What can hang from each mark:
z807: z517 z572
z6: z86 z491 z517
z315: z6 z302 z491 z510
z517: z86 z510 z572 z807
z86: z6 z491 z517
z491: z86 z315 z510 z572
z572: z302 z510 z807
z510: z6 z302 z491

Each row was made from one small tree. The marks that hang from a mark follow it in brackets, in the order of their numbers. Every link used is in the known rows. Write each row's tree.
Known rows:
z572[z302 z510[z491]]: [-0.79 -3.74 -2.76  3.90  2.07 -1.09 -1.87 -1.12 -1.51 -1.55  1.90 -0.81
 -0.35  1.50  1.43  2.56  3.32 -1.21 -1.36 -2.02  3.23 -2.86 -3.09  1.34
  2.42 -1.80  0.02 -1.53 -1.20 -2.64 -0.27  4.70  0.34  1.59 -0.80 -0.06
 -0.10  0.65 -1.64 -0.11  1.61  1.04 -0.29  0.34  0.13]
z86[z491 z517[z510[z6 z302] z807[z572]]]: [ 0.06  0.89 -1.62  2.09  1.76 -1.25 -2.84 -0.78 -0.72 -0.98 -1.76  0.10
 -2.31  0.62 -0.05  0.82  5.84  1.23 -0.61  1.94  3.65 -0.18 -2.30 -1.00
  2.40  0.64 -0.89 -1.48 -0.43  1.92  1.97  0.18  1.00 -4.45  0.60 -0.29
 -0.56  0.62  0.23 -2.02  1.47 -0.92 -0.94 -1.77 -1.34]
z491[z86 z315[z6[z517] z302] z510]: [-1.64 -2.56 -1.42  1.18  0.05 -1.85  2.81  0.31 -0.94 -0.75  4.02  1.25
  2.94  0.67 -0.94  1.09 -4.26  0.35  3.30 -3.52 -2.89  0.51  1.69  0.77
  0.11 -0.59  0.69 -2.11 -1.41  5.19  0.35  1.42  1.03 -0.96  0.06  1.26
 -1.84  0.50  0.00  0.65  0.10  4.03 -3.52 -8.24  0.73]
z510[z6[z86 z517] z302 z491[z572]]: [-0.53  0.91 -1.40  0.38  2.29 -3.05 -1.52 -1.61 -4.69 -1.95  1.39 -1.22
  0.20  2.69  1.09  0.19  2.06 -2.41 -1.78  0.25 -0.04 -0.94 -2.02  0.26
  2.41  0.87  0.12 -2.17  1.07  1.03 -2.69 -1.91  2.19 -1.36  3.17  3.20
 -1.25  1.53 -3.39 -2.29  0.10  0.86 -1.19 -5.10  2.01]
z572[z510[z6[z86[z491]] z302]]: [ 0.54 -1.16 -2.28  2.65  2.17 -2.50 -1.62 -0.61 -1.61 -1.95  0.64 -0.50
  0.43  1.60  0.50  1.78  5.26  1.19 -5.02 -0.47  2.24 -2.16 -2.09  2.07
  1.65 -0.95 -0.12 -2.93 -0.48  0.76  0.43  2.68  0.64 -3.70  1.16  0.81
 -0.64  1.23 -1.31  0.23  1.12  0.50 -2.11 -6.47  0.22]
z572[z302 z510[z491[z315]] z807[z517]]: [-1.22 -3.90 -1.72  2.67  1.61 -1.86 -1.81 -0.20 -2.14 -2.09  3.72 -0.47
 -0.39  1.25  1.53  1.48  3.07 -0.40 -3.39 -2.94  2.30  0.93 -2.44  1.89
  2.66 -2.40  1.14  0.76 -1.63  1.00  0.14  0.41  2.03  0.81 -0.71 -0.01
 -1.18 -0.45  1.08  0.30  1.89  2.49 -1.65 -1.35 -0.66]
z517[z86 z572[z302 z510[z6[z491]] z807]]: [-0.47 -0.23 -0.60 -0.52  2.47 -0.52 -1.98 -1.07 -0.04 -2.95 -0.87  0.03
 -1.59  2.36  0.10  0.96  5.43  2.24 -5.44 -0.38  2.03  2.51 -2.61  3.96
  3.01 -2.62 -0.24 -0.54 -1.06 -0.31 -1.82 -0.78  0.92  0.05  0.52  0.50
  0.01 -0.21 -0.50  0.73  1.70  0.89 -0.32  1.55 -0.45]
z517[z510[z6 z302] z572 z807]: [-1.15  0.29 -1.34 -1.22  2.75 -1.63 -1.65 -1.66  1.60 -0.34 -4.33  1.87
 -3.11  1.94  0.60  1.48  1.25  0.33 -1.59  1.61  3.08  0.52 -0.27  1.79
  1.17  1.48 -2.14  0.96 -0.90  1.27  2.57 -0.17 -0.29 -1.92  2.52 -1.11
 -0.60  0.48 -0.41 -2.28  4.08  0.02 -1.45 -2.52 -2.58]
z807[z517[z510] z572[z302]]: [-0.06  0.23 -1.65  2.77  1.16  0.04 -5.22 -1.62 -0.28 -1.58 -2.62 -1.04
 -0.63 -0.25  0.53  1.18  2.32  0.25  3.99  0.61 -0.89  0.89 -2.04 -1.06
  1.47 -2.31 -0.38 -0.91 -1.46  0.41 -0.09  3.47  2.08  0.93 -0.72  0.75
 -0.37 -0.77 -0.57 -1.82  2.93  1.05 -0.97  0.36 -1.81]
z6[z86 z517[z510[z302] z807[z572]]]: [ 1.11  0.30 -1.77  0.48  0.67 -1.76 -2.33 -2.00 -0.44 -2.50 -4.62  0.25
 -1.58  1.25 -0.22 -0.24  0.28 -0.10  1.18  2.37  1.16  0.86 -0.45 -0.95
  0.40 -0.32 -1.41  1.09 -1.19  0.75 -2.56 -2.49  2.52 -0.73  1.81  0.46
 -1.25  1.44 -1.79 -2.24  2.44  0.79 -0.46 -2.91 -2.04]
z6[z491[z510[z302] z572] z517]: [-1.13 -1.55 -1.46  2.93  1.04 -1.23 -0.09 -1.88 -4.05 -0.97 -1.84  0.09
 -0.56  0.94  2.23 -0.02  1.38 -0.83  5.00 -4.59 -2.33 -0.66 -1.00 -0.13
  3.05  0.24  0.27 -1.27 -1.01 -3.78 -2.02  0.68  1.45  3.77  1.90  1.00
 -0.99  1.26 -2.74 -0.51  0.29  2.67  1.36 -2.50  1.56]
z517[z86[z6 z491] z510 z572[z302 z807]]: [-0.01  2.54 -1.97 -2.32  2.63  2.54 -2.87 -0.58  0.68 -1.27 -1.52  1.24
 -2.48  1.61 -2.32  1.51  6.49  1.89 -4.26  0.24  3.56  1.10 -4.46  0.23
  2.99 -1.58 -0.01 -0.77 -1.30  1.23 -1.61  1.82  0.58 -3.29 -0.93  1.92
  0.01 -0.66  3.13  1.98 -0.87 -0.63  0.29  1.51 -1.44]
z807[z517[z86[z6 z491[z510]]] z572]: [ 0.00  2.40 -0.76  2.36  0.81  1.41 -4.49 -1.58 -0.15 -1.49 -0.74 -1.82
 -0.46  0.72 -0.35  2.01  3.94  3.58  0.74 -1.16 -4.17  1.03 -4.84 -2.08
  1.67 -2.30  0.25 -2.04 -1.77  2.64 -1.36  3.69  2.45 -3.54 -0.14  2.79
 -0.32 -0.87 -1.28 -0.57 -0.92 -0.27 -2.04 -3.90 -0.83]
z6[z491[z86 z510] z517[z572]]: [-1.51 -0.53 -0.66  3.21 -0.67 -1.75 -1.12 -2.64 -2.92 -1.15 -3.77  0.54
 -0.86  1.93 -0.01  0.67 -0.56  2.24  5.39 -2.99 -3.46  1.05 -1.34 -0.69
  1.93 -1.14 -0.39  0.37 -1.82 -1.27 -4.27  0.63  1.90  1.33  1.63 -0.21
 -0.47  1.20 -3.05 -1.58  0.24  1.65 -0.09 -1.32  0.79]
z510[z6[z517[z86 z572 z807]] z302]: [-2.40  1.13 -0.75 -1.99  2.18 -3.28 -0.57 -2.12  0.24 -2.53 -3.08 -0.32
 -1.24  1.65  0.71  0.72  1.49  0.34 -3.25  4.14  0.37  1.80 -0.41  0.41
  1.66  0.48 -0.78 -0.19 -0.51  2.91  0.43 -4.82  0.80 -1.01  2.76  1.54
 -1.22  0.67 -1.09 -3.87  1.59 -0.17 -1.49 -3.69 -1.56]
z510[z491[z86[z517] z315]]: [-2.35 -2.57 -1.25  5.79  0.01 -4.54 -2.10 -1.80 -2.10 -0.42  3.15  0.25
  0.01  2.35 -0.74  2.28 -0.79 -0.93  1.66 -1.02 -1.96 -0.90 -2.89 -2.99
 -0.02 -0.69  0.96 -0.18 -1.90  1.39 -1.22  2.85  2.12 -4.95  0.53  1.27
 -1.17  0.35 -1.95 -1.36 -0.89  0.11 -3.27 -3.39  0.24]
z6[z86 z517[z510[z302] z572 z807]]: [ 0.12  0.79 -1.34 -0.90  0.56 -2.26 -1.65 -2.30 -0.63 -1.56 -6.56  1.15
 -1.80  1.52 -0.40 -0.28 -0.08  0.70  1.28  2.23  1.09  2.03 -0.39 -0.74
  0.86  0.25 -1.42  2.54 -1.28  0.82 -2.81 -2.62  1.70 -0.74  2.56  0.10
 -1.23  1.42 -0.96 -2.82  2.29  0.96 -0.16 -2.81 -2.24]
z315[z302 z510[z6[z517]]]: [-1.05 -0.28 -1.66  1.01  1.38 -3.94 -1.17 -1.31 -1.16 -0.75 -1.48 -0.71
  2.31  1.60  1.66 -0.19 -3.02  1.32  2.13 -1.15  0.02 -0.30  0.02  0.60
  2.45 -0.86 -0.74 -3.08 -0.43  4.60  2.57  1.38 -0.51  3.79  1.24  1.18
 -0.77  0.78 -1.62 -2.33  2.29  2.45 -2.52 -5.30 -1.03]
z517[z86[z491[z510[z6]]] z572[z302] z807]: [-2.15  0.66 -1.17 -0.35  2.33  1.46  0.24 -1.61  0.52 -0.99  0.33  1.21
 -2.57  1.42 -0.76  2.53  5.95  1.86 -4.41  1.59  2.35  2.36 -1.87  3.57
  1.84 -1.79 -0.91 -0.44 -1.88  1.02 -1.27  0.99  0.70 -2.52  0.34  0.85
 -0.69 -0.28 -0.42  0.19 -0.49 -0.92 -0.09 -1.03 -0.71]
z315[z6 z510[z491]]: [-0.05 -0.53 -1.71  3.23  1.33 -3.48 -4.73 -1.05  1.08 -0.01  0.51 -0.06
  0.02  3.10  1.60  0.86 -4.17  1.66  3.33 -3.52  0.43 -1.66 -2.45  0.47
  1.94 -0.16 -1.19 -2.10 -0.63  1.01  0.99  5.56 -0.43  4.29 -0.12 -0.22
 -0.38  0.01 -2.71 -1.42  0.79  1.63 -2.63 -4.11 -0.32]
z517[z86[z6[z491]] z510[z302] z572[z807]]: [ 0.56  1.34 -1.10 -2.91  2.98  0.84 -1.92 -0.71  1.64 -1.45 -3.23  1.60
 -3.42  2.48 -1.22  0.55  3.93  1.76 -4.58 -1.05  2.01  0.36 -4.13 -0.25
  2.07  1.14 -0.48 -0.17 -0.62 -0.75 -1.54  0.38  0.35 -2.03  0.74  1.32
 -0.19  0.23  0.76 -0.04  1.27 -0.41 -0.31 -0.53 -1.36]
z315[z6[z491[z510 z572[z807]] z517] z302]: [-0.18 -0.46 -1.63  0.22  1.23 -1.09 -0.62  0.00 -1.86 -1.28  1.58 -0.10
  0.49  2.08  1.93 -0.51 -0.82  0.52  4.20 -5.34 -2.69  0.75  0.88  2.22
  3.78  0.09 -0.66 -1.84  0.20  1.15  0.22  0.01  0.56  6.61  0.19  1.63
 -0.86  0.86 -1.33  1.77  0.60  4.76  0.24  0.28  1.30]
z572[z510[z6[z491[z315]] z302] z807[z517]]: [-0.72 -2.83 -1.06  1.55  2.07 -3.77 -1.50  0.31 -1.53 -2.41  1.36 -0.31
 -0.43  1.63  2.00  0.65  3.30  1.52 -4.74 -3.24  0.46  0.35 -1.37  2.74
  2.86 -0.74  0.74 -0.61 -0.45  2.06  2.46 -1.94  1.30  0.46  1.31 -0.61
 -1.41 -0.01  0.40 -0.67  3.05  2.40 -2.94 -5.14 -0.59]
z491[z86[z6] z315]: [-2.32 -1.06 -2.47  3.35  0.73 -2.55 -2.70 -1.09  0.01 -0.62  2.48  0.74
  1.02  2.19 -1.34  2.72 -2.56 -0.94  0.68 -1.64 -4.50 -2.27 -1.47 -1.51
 -0.23 -1.52  0.73 -1.09 -1.78  4.13  1.85  3.06  1.17 -5.06  0.97  2.02
 -1.37 -0.59  0.00  1.70 -1.12  0.56 -4.27 -5.22 -0.91]
z491[z510[z6[z86 z517]]]: [-0.70 -1.98 -1.17  2.78  0.47 -4.72 -1.40 -1.60 -3.35 -1.41 -0.81 -0.56
  1.61  2.02  0.91  1.36 -2.10  2.21  2.52 -2.24 -3.34 -1.00 -0.62  0.43
  1.70 -2.22 -0.53 -0.13 -1.99  3.84 -1.07 -0.49  1.40  2.82  2.30  0.33
 -1.31  0.81 -2.33 -1.34  1.08  2.74 -2.35 -8.91 -0.39]
z315[z491[z86 z572[z302 z510]]]: [ 0.05 -0.98 -1.88  3.52  0.97  0.68 -2.36 -1.06 -1.72 -1.85  1.81  0.21
  0.15  2.35  0.61  1.33  0.80 -1.07  0.49 -2.13  1.13  1.16 -1.40  1.19
  0.93 -1.79  0.45 -2.93 -1.88 -2.77 -1.99  6.06  1.85 -0.77 -0.48  1.08
 -0.17  0.21 -1.66  2.67 -1.13  1.75 -0.06  2.51  2.40]
z510[z302 z491[z86 z315 z572]]: [-2.22 -1.30 -1.65  3.35  2.06 -0.90  0.12 -1.87 -1.86 -0.46  4.68  1.49
 -1.11  2.11  0.01  1.88  1.72 -4.68 -1.50 -1.27  0.19 -0.37 -1.53 -0.04
 -0.74  1.44  0.94 -1.91 -0.93 -2.03 -1.60  3.55  2.36 -7.74  1.49  3.16
 -1.30  0.67 -2.39  0.83 -0.65  0.11 -1.84 -3.43  1.92]
z6[z86 z491[z315[z302] z510] z517]: [-0.67 -2.47 -1.72  2.78 -0.73 -2.04  1.91 -0.74 -3.31 -0.35 -0.17  0.21
  1.43  1.21 -0.73  0.17 -0.59  0.31  2.52 -5.24 -3.72 -0.69 -0.58  0.22
  1.90 -1.86  0.69 -1.03 -0.92  0.80 -3.18  0.96  1.56  1.56  1.31  1.60
 -1.66  1.45 -2.72 -0.24 -0.08  2.32 -2.00 -6.23  0.38]
z86[z6 z491[z315[z302] z510 z572[z807]]]: [-1.33  0.21 -2.44  1.49  1.89  2.59  0.09  0.02 -2.06  0.96  4.25  1.31
  0.03  1.38  0.21  1.34  3.24 -1.05 -1.03 -6.71 -1.35  0.24 -1.20  1.54
  2.88 -0.72  0.67 -2.09 -1.39  3.32  2.57  4.06  0.76 -4.95  0.60  3.45
 -0.89 -0.33  1.74  5.96 -1.74  2.29 -1.39 -3.75  0.26]
z491[z86[z517] z510[z302]]: [-1.33 -4.28 -1.04  4.64  1.31 -3.21  1.22 -1.26 -2.12 -1.50  2.94  1.30
  0.48  0.56  0.79  1.24  0.56  0.75  0.95 -0.19 -0.81 -0.26 -0.28 -1.51
 -0.81  0.98  0.40 -0.81 -2.81  1.20 -0.81  2.92  1.71 -2.81 -0.09  0.64
 -1.44  1.03 -0.91 -0.96  0.74  2.06 -0.80 -7.01  0.81]

Write each row's tree:
[-1.21 -2.62 -0.56  5.56 -0.59 -1.31 -0.57 -1.34 -1.30 -0.64  1.17  1.42
 -1.37  1.49 -0.62  1.02 -0.12  1.15  3.50 -3.27 -3.20  1.14 -1.14 -0.01
  0.21 -1.21  0.03  0.55 -2.32  0.31 -1.75  1.42  2.68 -3.37  0.87 -0.70
 -1.31  0.18 -2.72  0.23  0.23  0.96 -1.89 -2.88  0.07] => z6[z491[z86[z517[z807[z572]]] z315 z510]]
[-0.59  0.38 -1.79 -0.95  1.87  0.36 -3.01 -0.32 -1.11 -0.12 -1.87  0.31
 -1.97  1.62 -0.56  0.74  1.39  0.69  0.86 -0.18  2.23 -0.99 -4.10 -1.63
  3.82  0.63 -0.62  1.31  0.06  2.73  0.57  0.59  0.07 -0.43  0.53 -0.50
 -0.45 -0.21  1.22 -2.31  1.06  0.09 -0.01  1.24 -1.51] => z86[z6 z517[z510[z491] z572[z302] z807]]
[-0.51 -2.10 -1.32  4.74  0.29 -5.01 -3.55 -1.89 -1.18 -1.25 -0.73  0.88
  0.22  1.80 -0.70  2.15 -1.18  1.96  4.96  0.95 -1.75 -0.89 -2.22 -3.40
 -0.55 -0.88 -0.13  0.49 -2.85  1.30 -0.74  3.00  1.68 -1.90 -0.05 -0.28
 -0.86  0.43 -0.58 -1.34  0.79  1.47 -1.50 -2.07 -0.80] => z491[z86[z517[z510]]]
[-2.99  0.69 -1.79 -0.05  1.36 -3.13 -2.81 -2.01 -1.29 -1.85 -3.10 -0.83
 -0.50  1.63  1.21  0.85 -0.02 -0.30  0.78  2.42 -0.67  0.97  0.60  1.41
  3.37 -1.62 -1.16  0.44 -0.43  3.87  1.83 -3.68  0.49  2.92  2.17  0.36
 -0.92  0.03 -0.58 -2.50  1.68  0.95 -1.08 -0.06 -1.84] => z510[z6[z517[z572[z302] z807]]]
[-1.44  0.72 -0.38  0.24  2.55 -0.14 -0.08 -1.75  0.08 -1.37  0.04  1.23
 -2.59  1.89  0.13  1.42  6.46  2.20 -6.33 -0.06  2.26  3.33 -1.93  1.95
  1.51 -0.25 -0.49 -0.91 -2.25  1.14 -1.25  0.70  1.13 -4.96  0.82  2.15
 -0.32  0.37  0.02  0.88  0.13 -0.22 -0.84 -4.13 -0.50] => z517[z86[z491[z510[z6 z302]]] z572[z807]]
[-2.25  0.76 -0.78  1.46  1.12 -2.41 -3.61 -3.69  3.17 -1.16 -3.93  0.73
 -3.01  2.86  0.26  2.53  0.49  1.41 -0.20  2.92 -2.23  2.93 -1.56 -0.02
 -0.39 -1.36 -1.82  2.41 -2.99 -0.06 -0.61  1.00  1.07 -2.12  1.57  1.24
 -0.49 -0.18 -2.44 -0.94  0.85 -0.76 -1.07  1.43 -3.07] => z517[z86 z572 z807]
[-0.08  1.84 -0.73  1.53  1.13 -1.61 -3.56 -1.45 -1.79 -1.56 -3.02 -1.12
  0.02  0.92  0.58  0.84  5.34  3.08 -2.37  0.34 -0.81  2.25 -2.63  0.88
  2.14 -1.15 -0.04 -1.08 -0.39  2.26 -0.80  1.99  1.72 -4.44  1.76  1.22
 -0.53  0.33 -0.94 -2.12  1.64  0.60 -2.17 -5.01 -0.45] => z807[z517[z572[z510[z6[z86[z491]] z302]]]]
[ 1.55  1.46 -0.86  1.26  1.52 -1.16 -4.44 -0.94 -1.01 -1.90 -2.77 -1.02
 -1.14  1.23 -0.14  0.29  3.41  1.67  0.02  0.04 -1.30 -0.09 -2.77  0.00
  1.47 -0.41 -0.62 -2.03  0.51  0.98 -1.59  1.28  2.36 -1.15  1.30  0.83
 -0.72  0.32 -2.82 -3.31  3.19  0.08 -2.44 -4.11 -0.49] => z807[z517[z510[z6[z86 z491] z302]] z572]
[-1.80 -3.51 -1.73  2.76  2.74 -2.82  0.46 -1.01 -1.03 -0.67  1.67  0.51
  0.01  1.20  2.17  2.06  0.79 -0.11 -1.48 -2.02  0.05 -2.24  0.11  1.54
  1.09  0.50 -0.60 -2.05 -1.73  1.51  2.68  2.71 -0.13  0.61  1.28  0.45
 -1.03  0.68 -1.54 -0.79  2.42  1.64 -2.09 -8.64 -0.32] => z491[z510[z6 z302]]
[-1.07 -1.07 -0.43  1.43  1.69 -2.88 -1.68 -1.40 -1.26 -1.21 -1.96 -0.34
 -1.69  1.81  1.77  0.50  2.60  1.34 -1.80  0.59  2.47  1.29 -2.20  0.32
  2.67  1.14 -0.90  1.06 -0.44  1.60  1.25 -0.95  0.53 -2.99  2.26 -0.94
 -0.40  0.85 -1.39 -3.39  2.92  0.58 -1.09 -1.90 -0.99] => z86[z517[z572[z510[z6 z302 z491]] z807]]
[-2.43 -2.78 -2.45  5.00  1.16 -0.49  1.15 -1.07 -1.12  0.82  1.71  1.41
 -0.61  0.01  0.36  2.27  3.92 -1.16 -0.91 -3.98  0.70 -1.36 -0.95  0.03
  1.09 -0.43  0.79 -2.29 -2.45 -0.86  1.45  5.37  0.49 -4.50  0.18  1.37
 -1.13  0.49  0.07  1.51 -0.62  0.24 -2.03 -7.56 -0.34] => z86[z491[z315 z510[z302]]]
[-0.87 -2.81 -1.56  5.14  0.04 -1.79 -1.33 -1.50 -0.44 -0.63  1.34  0.82
 -0.62  3.04  0.55  2.33 -2.54  1.09  1.06 -3.26 -0.94 -0.23 -0.92 -0.83
 -0.34 -0.85 -0.47 -1.76 -3.30 -0.55 -1.33  6.77  1.25  0.83 -0.52  0.14
 -0.46  0.74 -2.71  0.68 -0.83  0.99 -2.06 -2.97  0.97] => z315[z491[z86 z510]]
[ 0.15 -0.79 -2.14  2.29  2.01 -2.48 -2.87 -0.15  1.54 -0.64 -0.32  0.56
 -0.25  1.89  1.70 -0.50 -1.60  1.17  1.53 -3.36  0.66 -2.05 -0.99  1.58
  2.26  1.03 -0.79 -3.69  0.42 -0.89  1.67  4.76 -0.96  5.27 -0.36 -0.07
 -0.81  0.33 -2.12 -1.19  1.12  1.50 -1.60 -4.27  0.22] => z315[z6[z491] z510[z302]]
[-1.32  0.12 -1.88  3.35  1.74 -0.42 -1.26 -0.95 -2.38 -0.08  0.88  0.42
  0.33  0.66  0.62  1.74  5.28 -1.28 -0.78 -3.57  0.80 -0.12 -1.92  1.84
  2.35 -1.19  1.10 -3.10 -0.95 -0.74  2.07  3.52  0.95 -6.92  2.05  1.62
 -0.70  0.02  0.01  2.53 -0.35  1.03 -2.00 -4.89  0.68] => z86[z491[z315 z572[z510[z6 z302]]]]
[ 1.50 -1.29 -1.31  4.04  0.54 -1.87 -2.99 -1.24 -1.08 -2.47 -1.84 -0.60
 -1.68  1.71  0.56 -0.48  3.88  1.40 -0.78 -0.10 -0.47  0.33 -2.13  0.26
  1.41 -0.50 -0.78  0.11 -0.36 -1.39 -2.47  0.39  2.27 -1.68  1.03  0.09
 -0.83  1.33 -3.59 -1.09  1.67  0.32 -0.20 -0.40 -0.39] => z6[z86[z517[z807[z572[z510[z302]]]]] z491]
[-0.33 -1.75 -0.79  1.45  2.56 -0.57  0.03 -0.39 -3.54 -1.99  5.00  1.71
  0.14  1.61  1.22 -0.16  0.86  0.08 -0.26 -2.25 -1.48  1.51 -0.60 -0.14
  0.77  1.56  0.64 -0.13 -2.01  3.50 -0.33 -0.01  2.56 -4.18  0.95  2.17
 -1.54  0.17  1.17  2.99 -0.40  3.76  0.42 -5.17  1.76] => z491[z86[z6 z517] z510[z302] z572[z807]]
[-1.58 -0.21 -1.01  5.27 -0.16 -3.58 -4.29 -2.53 -1.41 -1.04 -2.23  0.05
 -1.21  2.42 -0.23  1.08  1.17  1.58  3.95 -0.24 -4.14  0.36 -2.26 -2.12
  1.14 -0.80 -0.33 -0.11 -1.32 -0.86 -2.08  2.95  1.60 -1.47  0.63  0.79
 -0.31  0.56 -2.93 -1.32 -0.15  0.03 -0.86  2.12  0.16] => z6[z491[z86[z517[z572]]]]
[-0.41 -1.70 -1.56  1.17  1.64 -3.51 -2.70 -2.34  3.04 -1.22 -2.40  1.61
 -2.67  2.81 -0.60  3.67 -0.42  2.15  0.77  1.81  0.52 -0.73 -2.91 -0.61
 -0.91 -1.31 -1.53  2.07 -3.46 -0.92 -0.29  1.57  0.75  0.65  0.45 -0.80
 -1.01  0.10 -1.27 -1.10  1.45  0.13 -1.18 -0.75 -3.06] => z517[z86 z510 z807]
[-1.27 -0.84 -1.33  1.62  0.97 -1.87 -3.03 -1.69 -0.25 -0.45 -4.18  1.06
 -1.79  0.61  0.22  0.66  1.17  0.91  3.77  1.62  1.21  1.78 -1.22 -1.01
  2.02 -0.71 -1.01  2.38 -1.95  0.94  0.69  0.78  0.58  0.40  0.40 -1.08
 -0.64 -0.21  0.84 -1.99  2.26  1.10  0.50  1.91 -2.60] => z86[z517[z510 z572[z302] z807]]
[-0.73  0.15 -1.07 -0.70  2.93 -2.16 -2.43 -1.40  0.39 -0.93 -3.44  1.60
 -2.47  2.09  0.93  0.61  2.20  0.35 -2.73  0.05  3.18  1.48 -0.32  1.37
  1.79  1.02 -1.46  0.36 -1.21  1.75  2.00 -0.24  0.18 -1.89  1.93  0.02
 -0.21  0.41  0.78 -0.67  4.10  1.05 -1.47 -2.79 -2.13] => z517[z510[z6 z302] z572[z807]]
[-2.13 -1.26 -2.08  1.11  2.42 -4.34 -1.04 -1.31 -2.84 -1.78  0.85 -1.61
 -0.31  2.11  1.71  1.27  1.51 -1.95 -2.56  0.51  1.72 -3.21 -1.89 -0.95
  3.02  1.29 -0.04 -2.62  0.76  1.46  0.87 -1.60  0.42  1.37  1.81  1.54
 -0.91  1.54 -2.21 -4.30  1.33 -0.07 -2.07 -4.87  0.41] => z510[z6[z517] z302 z491]
